Here is a tiny trained network, its code and every weight. The questions are about switching its units off for an input and a target symbol, where a switched-off unit gives its printed mean instead of its output.

import numpy as np


def w(rows, s, z=0):
    codes = np.array(rows[::2]) - 128.0
    scale = np.full(codes.shape[1], s)
    scale[-1] = z or s
    return codes * scale


def f(y):
    return y / 2 * (1 + np.tanh(0.7978845608 * (y + 0.044715 * y**3)))


def softmax(a):
    e = np.exp(a - a.max(-1, keepdims=True))
    return e / e.sum(-1, keepdims=True)


def log_softmax(a):
    a = a - a.max(-1, keepdims=True)
    return a - np.log(np.exp(a).sum(-1, keepdims=True))


def net(x, mask):
    ids = ['Ψεζηθμπ'.index(c) for c in x.split()]
    T = len(ids)
    res = E[ids] + P[:T]
    r = res
    for j in range(3):
        rows = slice(2 * j, 2 * j + 2)
        q, k, v = (r @ M[0][rows].T for M in (Q, K, V))
        z = softmax(np.where(np.tri(T) > 0, q @ k.T / 2**0.5, -1e9)) @ v
        o = O[0][rows]
        res = res + np.where(mask[j], z, o[:, -1]) @ o[:, :-1]
    y = f(res @ A[0][:, :-1].T + A[0][:, -1])
    res = res + np.where(mask[3:11], y, B[0][:, -1]) @ B[0][:, :-1]
    return log_softmax(res[-1] @ U[:, :-1].T + U[:, -1])


Q, K, V, O, A, B = {}, {}, {}, {}, {}, {}
E = w([
[220,166,16],'Ψ',
[174,244,213],'ε',
[51,210,19],'ζ',
[118,97,201],'η',
[137,197,46],'θ',
[91,253,122],'μ',
[249,202,100],'π',
],0.015)
P = w([
[38,74,1],'0',
[176,216,5],'1',
[177,215,18],'2',
[172,209,48],'3',
[186,215,47],'4',
[187,208,42],'5',
[179,214,55],'6',
[173,220,54],'7',
[166,222,66],'8',
],0.0048)
Q[0] = w([
[81,3,78],'h0',
[64,13,134],'h0',
[66,193,126],'h1',
[60,132,133],'h1',
[74,19,52],'h2',
[181,98,84],'h2',
],0.017)
K[0] = w([
[127,253,88],'h0',
[165,214,98],'h0',
[109,86,156],'h1',
[83,136,130],'h1',
[156,225,105],'h2',
[135,117,91],'h2',
],0.027)
V[0] = w([
[225,41,78],'h0',
[251,243,235],'h0',
[128,168,53],'h1',
[234,161,104],'h1',
[129,140,153],'h2',
[136,23,157],'h2',
],0.013)
O[0] = w([
[40,246,133,116],'h0',
[181,157,102,184],'h0',
[143,133,167,193],'h1',
[86,143,188,252],'h1',
[179,121,111,124],'h2',
[166,173,152,61],'h2',
],0.014)
A[0] = w([
[76,231,58,65],'n0',
[60,112,100,116],'n1',
[94,154,78,70],'n2',
[131,104,67,66],'n3',
[99,105,163,22],'n4',
[59,5,163,255],'n5',
[195,152,108,98],'n6',
[136,59,183,149],'n7',
],0.013,0.0076)
B[0] = w([
[195,128,105,247],'n0',
[135,90,188,156],'n1',
[128,156,218,147],'n2',
[188,123,194,136],'n3',
[153,6,121,140],'n4',
[117,145,89,194],'n5',
[93,86,173,190],'n6',
[165,143,63,177],'n7',
],0.012,0.015)
U = w([
[130,146,255,127],'Ψ',
[222,78,215,97],'ε',
[120,119,130,180],'ζ',
[145,141,167,131],'η',
[78,135,176,254],'θ',
[198,150,106,92],'μ',
[203,205,134,70],'π',
],0.0076,0.0081)

Each question gives the input, a string of symbols that net reads in full, and the target symbol t.
The units are the heads (2 rows each of Q, K, V and O) and the neurons (one row each of A and B). Each row of codes is followed by its name. A weight is (code - 128) times the scale printed after its matrix; where a second scale follows, it is the last column's (O, A, B and U).
mask holds one flag per unit, heads first, then neurons. A switched-off unit (its flag False) gives its mean, the last column of its rows in O or B, instead of its output. The means were averaged over made-up inputs and are rounded, as every weight is.
A unit's drop is (log p(t) with every unit on - log p(t) with that unit switched off) / (log p(t) with every unit on - log p(t) with every unit switched off).
The circuit of an input: a set's keep is (log p(t) with only the set's units on - log p(t) with every unit switched off) / (log p(t) with every unit on - log p(t) with every unit switched off). Starting from all 11 units, units are removed one at a time, each time the one whose removal leaves the highest keep (on an exact tie, the one counted first), for as long as the keep stays at least 0.8.
circuit, biggest first: the units of the circuit, biggest drop first
most important unit: the unit with the biggest drop
top k neurons: the k neurons with the biggest drops, biggest first
heads that matter: for each layer, one digit per head in row order, 1 if its drop is at least 0.15 and else 0, layers parted by /
drop of u: that unit's drop, to one decimal
input ζ θ μ Ψ, target ζ: top 4 neurons : n5, n7, n0, n4
input Ψ Ψ π Ψ ε μ π, target Ψ: heads that matter : 110
input π π Ψ ε ε, target π: most important unit : h0
input μ π ε μ θ π ζ, target μ: top 2 neurons : n5, n7
input Ψ π ε, target Ψ: circuit, biggest first : h0, n1, n2
input ζ μ ε π π, target ζ: top 2 neurons : n5, n7
input Ψ ε ε ε θ ε η π, target Ψ: top 2 neurons : n0, n7
input π Ψ ε θ, target π: circuit, biggest first : h0, n0
input ζ ε θ Ψ θ ε, target ζ: circuit, biggest first : h0, n5, n7, h2
input ζ θ Ψ π θ ζ, target ζ: circuit, biggest first : h0, n5, n7
input ε Ψ θ η Ψ, target θ: heads that matter : 011
input π ε π ζ, target π: circuit, biggest first : n0, h0
input θ π Ψ ε θ ζ ε θ, target θ: top 2 neurons : n0, n5
input π η ε ε θ π ε ε ζ, target ε: most important unit : h1
input ζ μ ε Ψ ε ε ε, target ζ: heads that matter : 100
input Ψ θ μ ε ε θ, target Ψ: top 2 neurons : n2, n1
input ε ε π π π, target ε: circuit, biggest first : h0, n6
input μ ζ ε Ψ ε ε Ψ μ, target μ: top 3 neurons : n7, n5, n6
input η μ ε π ε Ψ π π Ψ, target θ: circuit, biggest first : n0, h0
input ζ ε ε π θ ε θ, target ζ: most important unit : h0
input π ε ε μ, target π: top 2 neurons : n0, n6
input μ π ζ π, target μ: drop of h0 : 2.0
input ζ ζ π π, target ζ: drop of n0 : 0.1
input μ π ε ε, target μ: drop of h0 : 1.2
input μ ζ ε ε ε ε ε ε ε, target μ: drop of n5 : 0.2
